Below is a small trained network, with its code and all its weights. Each question gives an input and a class and asks what happens when units are switched off, that is, made to give their printed mean instead of their output.

import numpy as np


def w(rows, s, z=0):
    codes = np.array(rows[::2]) - 128.0
    scale = np.full(codes.shape[1], s)
    scale[-1] = z or s
    return codes * scale


def f(y):
    return y / 2 * (1 + np.tanh(0.7978845608 * (y + 0.044715 * y**3)))


def log_softmax(a):
    a = a - a.max(-1, keepdims=True)
    return a - np.log(np.exp(a).sum(-1, keepdims=True))


def net(x, mask):
    res = np.array(x, float).reshape(1, 2) / 4 @ E
    y = f(res @ A[0][:, :-1].T + A[0][:, -1])
    res = res + np.where(mask, y, B[0][:, -1]) @ B[0][:, :-1]
    return log_softmax(res[-1] @ U[:, :-1].T + U[:, -1])


A, B = {}, {}
E = w([
[254,74,88,96,223,145,117,108,149,45],'x0',
[70,187,92,155,141,242,108,173,95,70],'x1',
],0.012)
A[0] = w([
[147,147,156,101,218,143,73,37,187,119,72],'neuron 0',
[140,73,132,98,146,161,99,114,109,112,78],'neuron 1',
[199,68,66,102,237,150,83,91,156,30,160],'neuron 2',
[150,114,151,82,111,49,142,9,205,154,11],'neuron 3',
[92,185,207,198,26,94,147,168,113,172,44],'neuron 4',
[146,73,255,38,101,82,196,57,110,219,166],'neuron 5',
[142,103,125,139,126,136,198,137,146,84,77],'neuron 6',
[91,164,81,167,186,153,87,171,114,132,59],'neuron 7',
[178,147,106,57,193,118,112,144,122,64,55],'neuron 8',
[151,181,69,141,143,172,147,195,106,82,70],'neuron 9',
[72,165,76,199,127,206,51,192,73,65,147],'neuron 10',
],0.0093,0.012)
B[0] = w([
[99,121,146,126,129,105,176,90,148,177,155],'neuron 0',
[120,120,125,101,115,126,255,76,140,181,139],'neuron 1',
[87,165,148,171,129,140,93,130,118,141,249],'neuron 2',
[155,82,83,73,159,65,211,99,172,124,163],'neuron 3',
[95,171,163,144,115,139,177,53,123,179,183],'neuron 4',
[124,101,117,141,154,120,99,177,149,121,214],'neuron 5',
[134,145,110,55,142,126,237,50,163,169,129],'neuron 6',
[148,100,74,49,185,89,227,43,185,145,146],'neuron 7',
[104,143,151,159,122,128,156,69,143,187,167],'neuron 8',
[165,92,82,34,153,99,212,100,182,153,157],'neuron 9',
[143,105,94,157,159,115,98,163,159,120,208],'neuron 10',
],0.021)
U = w([
[76,183,154,145,115,124,153,88,141,164,118],'0',
[181,66,90,115,165,89,151,144,179,116,91],'1',
[100,161,148,178,102,154,21,249,101,74,252],'2',
[140,138,139,88,94,143,134,117,120,82,103],'3',
[145,159,139,78,102,148,138,106,106,94,105],'4',
[169,134,136,107,109,143,176,120,85,78,105],'5',
[156,126,136,114,103,157,174,97,109,109,104],'6',
],0.017,0.013)

Each question gives the input, the list of numbers given to net, and the class t.
The units are the neurons (one row each of A and B). Each row of codes is followed by its name. A weight is (code - 128) times the scale printed after its matrix; where a second scale follows, it is the last column's (A, B and U).
mask holds one flag per neuron, in row order. A switched-off neuron (its flag False) gives its mean, the last column of its row in B, instead of its output. The means were averaged over made-up inputs and are rounded, as every weight is.
A unit's drop is (log p(t) with every unit on - log p(t) with that unit switched off) / (log p(t) with every unit on - log p(t) with every unit switched off).
The circuit of an input: a set's keep is (log p(t) with only the set's units on - log p(t) with every unit switched off) / (log p(t) with every unit on - log p(t) with every unit switched off). Starting from all 11 units, units are removed one at a time, each time the one whose removal leaves the highest keep (on an exact tie, the one counted first), for as long as the keep stays at least 0.8.
units of the circuit, in order: the units of the circuit, biggest drop first
most important unit: the unit with the biggest drop
k most important neurons: the k neurons with the biggest drops, biggest first
drop of u: that unit's drop, to one decimal
input [3,-2], class 2: most important unit -> neuron 4
input [4,4], class 0: 3 most important neurons -> [neuron 2; neuron 5; neuron 3]
input [3,1], class 2: 3 most important neurons -> [neuron 4; neuron 7; neuron 3]
input [-6,-8], class 1: 3 most important neurons -> [neuron 5; neuron 3; neuron 2]
input [8,8], class 0: 4 most important neurons -> [neuron 2; neuron 8; neuron 5; neuron 3]
input [4,1], class 0: 2 most important neurons -> [neuron 5; neuron 10]
input [-5,7], class 1: 2 most important neurons -> [neuron 10; neuron 2]
input [1,-3], class 2: 2 most important neurons -> [neuron 9; neuron 7]
input [-6,7], class 1: 3 most important neurons -> [neuron 10; neuron 2; neuron 7]
input [-3,4], class 1: 2 most important neurons -> [neuron 2; neuron 10]
input [-3,-4], class 1: 2 most important neurons -> [neuron 2; neuron 5]
input [5,5], class 0: drop of neuron 3 -> 1.0
input [-1,3], class 2: drop of neuron 3 -> 0.4
input [6,-5], class 0: units of the circuit, in order -> [neuron 2]
input [2,-3], class 2: drop of neuron 9 -> 0.1
